Moves between states:
!: fb->lp, qr->zc, th->mg, rr->jq, tl->sz, gf->gb, cn->ns, gb->gf, zt->tm, nz->rj, lf->dl, cd->ld, lp->fb, rj->nz, pf->jg, sz->tl, hm->mz, tp->mm, pp->qq, dm->dp, dp->dm, jq->rr, fg->sq, hz->fq, hc->ct, mz->hm, ld->cd, fq->hz, gd->tn, rf->jj, mm->tp, mg->th, sq->fg, jg->pf, ct->hc, zc->qr, dl->lf, ns->cn, tn->gd, gq->fc, qq->pp, fc->gq, jj->rf, tm->zt
$: qr->dl, th->pm, rr->gq, tl->ld, gf->tn, gb->gd, zt->rm, rp->dm, nz->rf, lf->zc, cd->sz, lp->qn, gs->ns, rj->jj, pf->rz, sz->cd, hm->pp, rz->pf, pp->hm, dm->rp, dt->hc, rm->zt, jq->fc, hz->bq, hc->dt, mz->qq, ld->tl, gd->gb, rf->nz, mm->fl, fh->sq, sq->fh, pm->th, fl->mm, bq->hz, zc->lf, dl->qr, ns->gs, tn->gf, gq->rr, qq->mz, qn->lp, fc->jq, jj->rj
^: fb->lf, bs->hc, qr->qn, th->tr, rr->rm, tl->mz, gf->ns, cn->gb, gb->cn, zt->gq, rp->rj, lf->fb, cd->pp, lp->dl, gs->tn, rj->rp, pf->zm, sz->hm, dr->sq, hm->sz, pp->cd, dm->jj, tr->th, rm->rr, dp->rf, hz->zl, zm->pf, hc->bs, mz->tl, ld->qq, zl->hz, pg->mm, rf->dp, mm->pg, sq->dr, dl->lp, ns->gf, tn->gs, gq->zt, qq->ld, qn->qr, fc->tm, jj->dm, tm->fc
*: fb->cd, qr->mz, th->jj, rr->rz, tl->qn, gf->hz, gb->fq, zt->zm, jp->sq, lc->mm, lf->pp, cd->fb, lp->ld, rj->pm, pf->gq, hm->zc, rz->rr, pp->lf, dm->tr, tr->dm, hz->gf, zm->zt, sr->hc, hc->sr, mz->qr, ld->lp, zl->ns, fq->gb, rf->mg, mm->lc, mg->rf, sq->jp, pm->rj, jg->fc, bq->tn, zc->hm, dl->qq, ns->zl, tn->bq, gq->pf, qq->dl, qn->tl, fc->jg, jj->th
%: bs->ns, qr->rz, th->lc, rr->mz, tl->rm, gf->hc, tq->sq, gb->ct, zt->ld, lc->th, lf->jg, cd->tm, lp->zm, rj->fl, pf->dl, hm->jq, rz->qr, tp->rf, pp->fc, dm->pg, dt->tn, rm->tl, jq->hm, hz->sr, zm->lp, sr->hz, hc->gf, mz->rr, ld->zt, pg->dm, rf->tp, mm->jj, sq->tq, jg->lf, fl->rj, ct->gb, dl->pf, ns->bs, tn->dt, gq->qq, qq->gq, fc->pp, jj->mm, tm->cd
§: bs->zt, qr->bq, th->jp, rr->dt, tl->gs, gf->qq, tq->mm, cn->cd, gb->pp, zt->bs, jp->th, lf->fq, cd->cn, lp->zl, gs->tl, rj->fh, pf->sr, dr->dm, hm->gd, pp->gb, dm->dr, dt->rr, fg->rf, hz->dl, sr->pf, hc->gq, mz->tn, ld->ns, zl->lp, fq->lf, gd->hm, rf->fg, mm->tq, fh->rj, sq->jj, bq->qr, ct->fc, dl->hz, ns->ld, tn->mz, gq->hc, qq->gf, fc->ct, jj->sq
@: qr->pm, th->dl, rr->fl, tl->rp, gf->sq, tq->hc, gb->fg, zt->pg, rp->tl, jp->hz, lc->pf, nz->hm, lf->mg, cd->dp, lp->tr, rj->mz, pf->lc, dr->ns, hm->nz, tp->fc, pp->rf, dm->ld, tr->lp, dp->cd, fg->gb, hz->jp, hc->tq, mz->rj, ld->dm, pg->zt, rf->pp, mm->gq, fh->tn, mg->lf, sq->gf, pm->qr, fl->rr, dl->th, ns->dr, tn->fh, gq->mm, qq->jj, fc->tp, jj->qq

The rows follow the links: the fewer symbols apart two states are, the more alike their rows tend to be.

Rows with their states:
[ -57    5  124  -60   38   16  -25   23   25   66  -54   -7   51   15   30  -10  -11   66  -56  -26 -114  -48    0   -8   55   10   16   36   33   56    8  -63  -19   18   30   -8    8   11   77   11  -89    3  -30   44    4  -13   43]; state fg
[  25    3   52  -42  -70  -20  -56  -43   26   81  101   35    3  -20   -5   25 -105   52   20    8  -30   61   23  -49  -80   22   43  -42  -42  -51  -27   67  -44   13  -15   33  -18   31   20   48   74   36  -37   14   11  -15   88]; state rp
[ -45    6   50  -22   41   12   53   44  -11  -53  -50  -30   12  -45    9  131   11   68  -63  -57    9  -22   95  -30   20    7   84 -110   -4   -5   74   22  -72   24  -19   58  -27   37   10  -34  -66   -3   12   60   22   -8  -24]; state jp
[   1   29  -29   64    2  -29   77    4   13  -36  -89  -14   73    0   23  -41   48   48  -24  -23   -4    3    5   49   13  -46   -2   95  100  -59   18    3   77  -66   34  -31   36   29  -68   23  -13  -89  -60  -19   94   38  -56]; state hc
[  56   22  -58   34   30   37   26  -42   -6   74   -3   15   32  -11   76  -28   28   97   -1  -60   -3   24   56   40   19  -64  -34   36   21 -118  -12   30   44   24   25  -35   37   40  -53   64   13  -96  -32 -107   40  -26  -43]; state ns
[ -78   27  100   10  -27  -14   64  -15   85  -21  -41  -48   76  -13   -5   68  -12   92  -48    4  -76  -18   27    2    3   18   40   36   59  -17   27   34    1  -33   14   31   -5   25   32   27  -47  -58  -61   99   86   40   18]; state tq
[  -8  -18  -78   15   94  -33   38   62  -73  -93  -63   19  -21  -13   17   50   31   19  -49  -89   97   -3   21   38   38  -19   36  -57   33  -40   56  -26   22   22  -22    7  -23   36  -47  -50  -32  -65   29  -46   33  -20 -118]; state hz
[ -24    2   50  -43  -40  -92  -17   45    0   65   41  -11   74  -29  -42   -5  -93   39  -30  -77  -51   15    8   -9 -121   35   93  -38    3   30  -14   92  -48   25  -33   55    5   21   54   49  -18   29 -104   46   62   19   23]; state fh
[ -57  -11   95  -30   -1  -49   13   11  -15  -18    2   -4   49  -75   83   49  -54  119  -64  -66  -21  -15   46   30   16    8   94   53   50  -25   61   28   37  -52   -5    8  -15   82   44   20  -75  -57  -60   25   54   11   24]; state sq
[  -6  -25   89  -13  -70  -82  -58   -2  -19  -56  103   76   -1  -58   10  -25  -97   12   29  -41  -10   33   -3    1  -76   24   86  -21   11   30  -18   66  -29  -27  -55   36   30   45   36   28   33   34  -58   37   12   60   44]; state rj
[ -17   -7   -2    7   85   35  -45   18    0   69  -84   29   16   23    2  -59   31  -11   18   10  -17  -72  -99   33   55  -37  -48  105    4   76  -62 -122   73  -18  -18  -31   -1  -52   48  -30  -61   12  -15  -31  -78   -1   40]; state pp
[   5   32   58  -20  -12   54    3  -70   43   68   18  -33   56   -8   56   76    4  123  -58  -30  -98   17   80   -7    1  -13   16  -11    5  -95    9   49  -35   44   25   46  -31   61   29   35  -38  -65  -16   -5   56  -39   55]; state dr
[ -27   58  -78   61   60   -3   92   76    2 -100 -112  -34   -1  -14  -41   45   83  -12  -31    7   51  -11   15    0   30   -5   26  -39   29  -30   59   -1   24   10   24   25   -9  -10  -70  -33  -29  -12   53    2   43   16 -105]; state sr
[  -9   41  -61   62  -32  -69   21   40   18    4  -33  -23   71   12 -135  -69  -21  -22   34  -42    0   17  -52   -5 -137    6  -13  -22   24    8   -2   60   25  -16   18    0   62  -12  -41   62   22    7  -56   -1   96   33  -58]; state dt
[  17   11  -61   59   22  -27  107   22   -8 -173  -22   -2  -46  -23  -13   19   73  -46  -11    6   98   11   24   25   56   22    8   21   31    3   68  -19   67  -28   -9   -1  -24  -12  -69  -71   -5  -35   68   33  -25   10  -74]; state pf
[  68    0  -84    9  -29  -28  -40   13   -3  115   30   -4   55   17  -51  -44  -50   20   40  -44  -29   57    7    5 -123  -41  -29  -62  -26  -65  -58   77  -31   71   29  -31   30    5  -23   81   73    1  -45  -96   36  -13  -10]; state gs

Each walk starts at a row. The symbols on each line, taken left to right, move it on to the next state.
Answer with the state's row; about right is enough.
[  37  -11  -43  -30  -12   27  -86  -18   -1  117   57   11  -31   53  -36 -108  -47  -54   47   29  -22    6  -55  -30  -39    3  -89  -10  -54   -5  -87    3  -29   62   -8  -69   25  -46   13   54   91   69  -33  -65  -37  -29   46]
! ^ § [  19  -27  -56    2  -14 -109  -27   84  -27   -7    1   54   66  -21  -45  -68  -62    6    7  -76   51   27  -40   43 -113  -54   24  -41   30    2  -20   58   41   15   -6  -15   45   21   -8   58   35   12  -87  -61   38   40  -28]
[   5   34   31   -9  -15  -29  -40   38   17    6   -9    1   -1   66  -86 -120  -26 -102   59   75    8  -16 -100    3  -32   27  -36   46    6   89  -59  -13   12  -26   25  -65   66  -51  -18   -9   39   57  -51   10    0   42   10]
% * * $ $ @ [ -40   -1  122  -80  -38  -58  -68   16  -25   43   43   29  -12   19  -45  -46  -80  -42   15  -22  -70  -28  -34  -29  -26   48    7  -11  -14  113  -38    4  -50  -16  -10   -3   22  -20   91   26  -16   91  -65   68  -35   50   89]
! § § % [ -31    8   85   29  -97  -66    5   -8   42  -21   63    4   46  -21  -59    1  -72  -16   40   36  -26   41  -21  -22 -115   47   48   -6   12   29   -6   84  -25  -20   16   40   19   21    7   33   29   58  -52  118   39   64   89]
[ -53   17  184  -27  -42   20    4  -62   42   -2  -20  -40   14   37    7  -39   -4    7  -30   79  -83  -34   -8  -19  102   55   41   68   -6   57   27  -58    4  -74   -3    3    7  -12   31   13  -57   29  -16   99   -7   14   60]
% $ @ § [ -31   12  -27  -44   30  -48  -67   88    3   87  -54   22   39   60  -79 -104  -21  -52   12  -33  -30  -34  -67   17  -65  -15  -38  -23   -5   92  -69   -5    9   64   13  -35   36  -39   36   46   18   68  -88  -23   -7   11  -11]
§ ^ ^ $ § ^ [  17   29  -21  -33   46   89  -57  -18    8  129  -56  -43    7   77   35  -39   55   67   -8  -11  -92  -41   23   -1   52  -38 -103   21    5  -36    3  -49    1   58   51  -71   35  -37   -2   67  -10  -31    1  -96  -11  -51  -26]
[ -28   52    4    9   51   59   42   11    6  -74  -96  -27  -89   55  -42   -5   61  -79    5   67   23  -62  -23    1   93   35  -80   -1   -5   74   33  -60   10  -14   -3  -16    1  -62  -34  -58  -18   41   79   25  -52   -7  -39]
% * * $ $ @ [ -41   -1   74  -66   49    5  -11   22   -6  -35  -10  -14  -44   20   27   69   19  -20  -51   -9  -15  -60   19  -30   93   30   13  -38  -17   94   43  -60  -46    5   -9   27  -27  -16   58  -57  -66   49   53   74  -40  -38   35]
@ ! $ § [  -8    2  -92  -16   33  -73   -3  119  -47  -36  -30  -26   -8   -8 -102   39    3  -28    4  -84   69    5    3   18 -111    2   35 -141   -1   13   13   58  -12   74  -17   18   -4   -6  -15  -17    4   52  -15  -27   28    3  -78]
[  23  -46  -79    0    3  -89   -5   87  -53 -111   56   39  -81  -30  -52    7  -37  -80   27  -28   90   26  -18   34  -62   11   49  -84  -51   35   12   41   -5   11  -43    1    6   -8  -28  -36   42   31   10  -18  -30   41  -48]
! ! @ [  -7  -35   50  -49  -22  -47    7   58  -19  -47   49    0  -53  -44  -15   57  -60  -39    3  -18   35   15   20  -58  -54   41  106 -136  -31   41   22   55  -69   34  -63   27  -48   10   45    3   -1   83   24   80  -11   31   38]
@ % % ^ ^ ! [ -31  -18  -12  -41   41  -12  -54   73  -43    5  -33    1  -70   25  -71  -37   -7 -122    9  -18   72   -7  -59    5  -34    0  -27 -100  -49  115  -24  -15  -16   39   -4  -38   14  -66   34  -41   13   98   14   -9  -54   -4  -28]
[   4  -27    3  -33  -22   51    7  -60  -16  -22   49  -17  -50  -47   50  133   -2   31  -38   18   -4   10   92  -30   20   24   28  -87  -32  -57   48    1  -50   44   -1   30  -58   61   11  -29    1   -6  113   25  -42  -64   31]
* $ $ % [  15   28   97   28  -58   65   39 -132   61    3   54  -43   30  -12   50   51  -14   71  -20   72  -71   23   79  -42   36   22   -7   36  -17  -81   27   34  -47  -26   20   30  -16   17   -7   28   17  -41   20   69   24    0   83]
@ % % ! [  36   38   33   50   19   95  -15  -61   41   72  -32  -38  -13   91    3  -87   40  -26   34  106  -55  -15  -39  -24   77  -10 -112   87   14    8  -12  -11    0  -21   33  -47   -6  -59  -39   18   19  -17   32  -38  -20  -36    5]
[ -54  -25  160  -64   11  -29  -59  -39    1  -18    6   46   -6    9   74  -16  -49   41  -47   -4  -49  -41   -4   -3   97    9   29   74    1   56   22  -73   13  -39  -13    8    1   23   95  -15  -58    7  -35   33  -31    4   95]
! ! ^ [ -18   19  101  -59    4   84  -70  -83   18  108   32  -16    3   13   70   30   -6   23  -21   31 -130  -45   47  -37   83   10  -40   31  -30    7  -20  -68  -60   10  -16  -14  -25  -14   80   55  -19   -1   22    3  -47  -46  117]
@ * * * [  21    9  -63  -13   58   85  -47  -10  -31   37  -14  -24  -66   64   12   19   66  -52   12    5   20  -20   50  -16   84   -2  -76  -27  -44   20   -4  -74  -43   68  -13  -40  -21  -59   14  -23   10    8  108  -52  -96  -60  -22]
[ -10  -40  -28  -46   72   18  -18   49  -40  -75  -58    9  -91    5   42   12   46  -64  -10    0   59  -29  -17   26  157    1  -32   -4    1   71   10  -97   42    8  -37  -43  -19  -23   13  -57  -34   17   59    2  -90  -44  -64]
@ * ! * [ -34  -25   74  -45   16  -19   53    4  -15 -118   15    0  -52  -78   66  138  -15   30  -64  -62   44   -3   50    2   69   31  104  -21   -7    5   74  -14  -34  -23  -13   51  -36   57   13  -57  -25   -1   50  101  -33  -11    9]
% * * [ -32   33   59   19  -20   15   79    5   21 -110   21  -46  -41  -35    8  116    7  -11  -28   36  -10  -15   40  -41   32   47   64  -35    8   13   92   21   -6  -23  -21   59  -31    9  -29  -68  -32  -11   75  116   11   26   -2]
[  34   14 -101    0   53   79   32   11  -15   16  -52  -46  -11    2    7   86   43   12  -23  -44    6   15   85   -9   16  -31  -22 -111    1  -87   36    7  -31   69   35    1  -52    1  -42   -4  -10  -63   71  -79   22  -69  -77]
^ * * % % ! [ -24    2  -44  -30  121   34    7   39  -16    8 -123  -29  -31   29  -20  -14   64  -42  -29  -48   18  -68   25    5   82  -12  -40  -40  -15   71   19  -80   13   64   16  -26   -5  -25   21  -43  -84   25   42  -19  -14  -66  -85]
* § § [ -21    8   -6  -39   87    1   -6   43  -29   52  -74   25   24   69   34  -59   18   58  -24  -57  -39  -86  -36   42   89  -37  -45   54   30   51   -4  -97   47    1   24  -75   39   -6   36   38  -57  -37  -49  -81   -6  -25  -65]
